Below is a small trained network, with its code and all its weights. Each question gives an input and a target symbol and asks what happens when units are switched off, that is, made to give their printed mean instead of their output.

import numpy as np


def w(rows, s, z=0):
    codes = np.array(rows[::2]) - 128.0
    scale = np.full(codes.shape[1], s)
    scale[-1] = z or s
    return codes * scale


def norm(h):
    return h / np.sqrt((h * h).mean(-1, keepdims=True) + 1e-5)


def f(y):
    return np.maximum(y, 0)


def softmax(a):
    e = np.exp(a - a.max(-1, keepdims=True))
    return e / e.sum(-1, keepdims=True)


def log_softmax(a):
    a = a - a.max(-1, keepdims=True)
    return a - np.log(np.exp(a).sum(-1, keepdims=True))


def net(x, mask):
    ids = ['ΓΘΠΨαβδεζηλμξστφ'.index(c) for c in x.split()]
    T = len(ids)
    res = E[ids] + P[:T]
    r = norm(res)
    for j in range(2):
        rows = slice(2 * j, 2 * j + 2)
        q, k, v = (r @ M[0][rows].T for M in (Q, K, V))
        z = softmax(np.where(np.tri(T) > 0, q @ k.T / 2**0.5, -1e9)) @ v
        o = O[0][rows]
        res = res + np.where(mask[j], z, o[:, -1]) @ o[:, :-1]
    y = f(norm(res) @ A[0][:, :-1].T + A[0][:, -1])
    res = res + np.where(mask[2:6], y, B[0][:, -1]) @ B[0][:, :-1]
    return log_softmax(norm(res)[-1] @ U[:, :-1].T + U[:, -1])


Q, K, V, O, A, B = {}, {}, {}, {}, {}, {}
E = w([
[74,252,48],'Γ',
[95,233,202],'Θ',
[106,219,209],'Π',
[138,107,122],'Ψ',
[68,185,15],'α',
[138,116,135],'β',
[135,157,219],'δ',
[123,189,224],'ε',
[135,110,130],'ζ',
[134,113,123],'η',
[140,111,157],'λ',
[138,134,215],'μ',
[69,181,17],'ξ',
[127,43,17],'σ',
[67,190,7],'τ',
[131,126,140],'φ',
],0.0044)
P = w([
[132,104,138],'0',
[178,191,76],'1',
[46,246,80],'2',
[142,106,137],'3',
[84,40,180],'4',
[75,202,105],'5',
[144,109,133],'6',
[214,152,100],'7',
[88,187,112],'8',
[144,109,135],'9',
[65,54,131],'10',
[117,165,155],'11',
],0.013)
Q[0] = w([
[5,47,143],'head 1',
[167,128,44],'head 1',
[216,108,113],'head 2',
[191,238,115],'head 2',
],0.025)
K[0] = w([
[254,142,84],'head 1',
[92,103,91],'head 1',
[116,76,168],'head 2',
[39,121,151],'head 2',
],0.032)
V[0] = w([
[2,210,183],'head 1',
[248,126,242],'head 1',
[41,92,13],'head 2',
[244,9,97],'head 2',
],0.018)
O[0] = w([
[4,80,199,2],'head 1',
[221,180,208,238],'head 1',
[161,164,75,191],'head 2',
[78,18,75,54],'head 2',
],0.019,0.0041)
A[0] = w([
[137,114,251,72],'neuron 1',
[182,68,164,161],'neuron 2',
[42,218,200,5],'neuron 3',
[140,96,181,115],'neuron 4',
],0.035,0.0025)
B[0] = w([
[235,67,130,249],'neuron 1',
[38,116,154,226],'neuron 2',
[36,253,90,254],'neuron 3',
[175,114,162,181],'neuron 4',
],0.042,0.014)
U = w([
[49,245,150,178],'Γ',
[153,205,160,254],'Θ',
[211,190,137,168],'Π',
[90,108,144,67],'Ψ',
[116,129,100,41],'α',
[83,109,173,95],'β',
[196,96,173,151],'δ',
[189,124,160,100],'ε',
[70,106,159,110],'ζ',
[99,114,144,55],'η',
[69,101,212,147],'λ',
[196,72,172,185],'μ',
[108,121,71,73],'ξ',
[197,74,29,147],'σ',
[116,134,77,24],'τ',
[77,112,179,108],'φ',
],0.011,0.0036)

Each question gives the input, a string of symbols that net reads in full, and the target symbol t.
The units are the heads (2 rows each of Q, K, V and O) and the neurons (one row each of A and B). Each row of codes is followed by its name. A weight is (code - 128) times the scale printed after its matrix; where a second scale follows, it is the last column's (O, A, B and U).
mask holds one flag per unit, heads first, then neurons. A switched-off unit (its flag False) gives its mean, the last column of its rows in O or B, instead of its output. The means were averaged over made-up inputs and are rounded, as every weight is.
A unit's drop is (log p(t) with every unit on - log p(t) with that unit switched off) / (log p(t) with every unit on - log p(t) with every unit switched off).
The circuit of an input: a set's keep is (log p(t) with only the set's units on - log p(t) with every unit switched off) / (log p(t) with every unit on - log p(t) with every unit switched off). Starting from all 6 units, units are removed one at a time, each time the one whose removal leaves the highest keep (on an exact tie, the one counted first), for as long as the keep stays at least 0.8.
units of the circuit, in order: the units of the circuit, biggest drop first
most important unit: the unit with the biggest drop
k most important neurons: the k neurons with the biggest drops, biggest first
which heads matter: for each layer, one digit per head in row order, 1 if its drop is at least 0.15 and else 0, layers parted by /
drop when u is switched off: that unit's drop, to one decimal
input φ μ τ α μ ε μ σ φ δ ξ, target σ: units of the circuit, in order -> head 1; head 2
input σ φ φ σ σ Θ ζ Ψ, target σ: most important unit -> neuron 3
input Ψ μ φ σ σ ξ Θ δ, target σ: units of the circuit, in order -> head 1; neuron 2; head 2
input δ σ λ ζ δ, target σ: which heads matter -> 10
input ε μ η λ σ β Γ λ, target σ: which heads matter -> 10
input σ φ δ σ β σ σ σ φ σ ε, target σ: which heads matter -> 11
input μ σ Γ α Π, target σ: 2 most important neurons -> neuron 3; neuron 2
input η Θ ξ σ σ ε β α, target σ: which heads matter -> 00
input μ σ Θ Θ τ, target σ: units of the circuit, in order -> head 1; neuron 3
input λ φ ζ σ δ σ φ σ σ σ α, target σ: 2 most important neurons -> neuron 3; neuron 1
input τ τ σ μ σ λ σ σ σ μ Ψ, target σ: drop when head 1 is switched off -> 0.5
input ζ λ δ σ, target σ: drop when head 1 is switched off -> 0.5
input η σ ξ λ ζ, target σ: drop when head 1 is switched off -> 0.8
input Γ σ σ ζ ξ, target σ: most important unit -> head 1
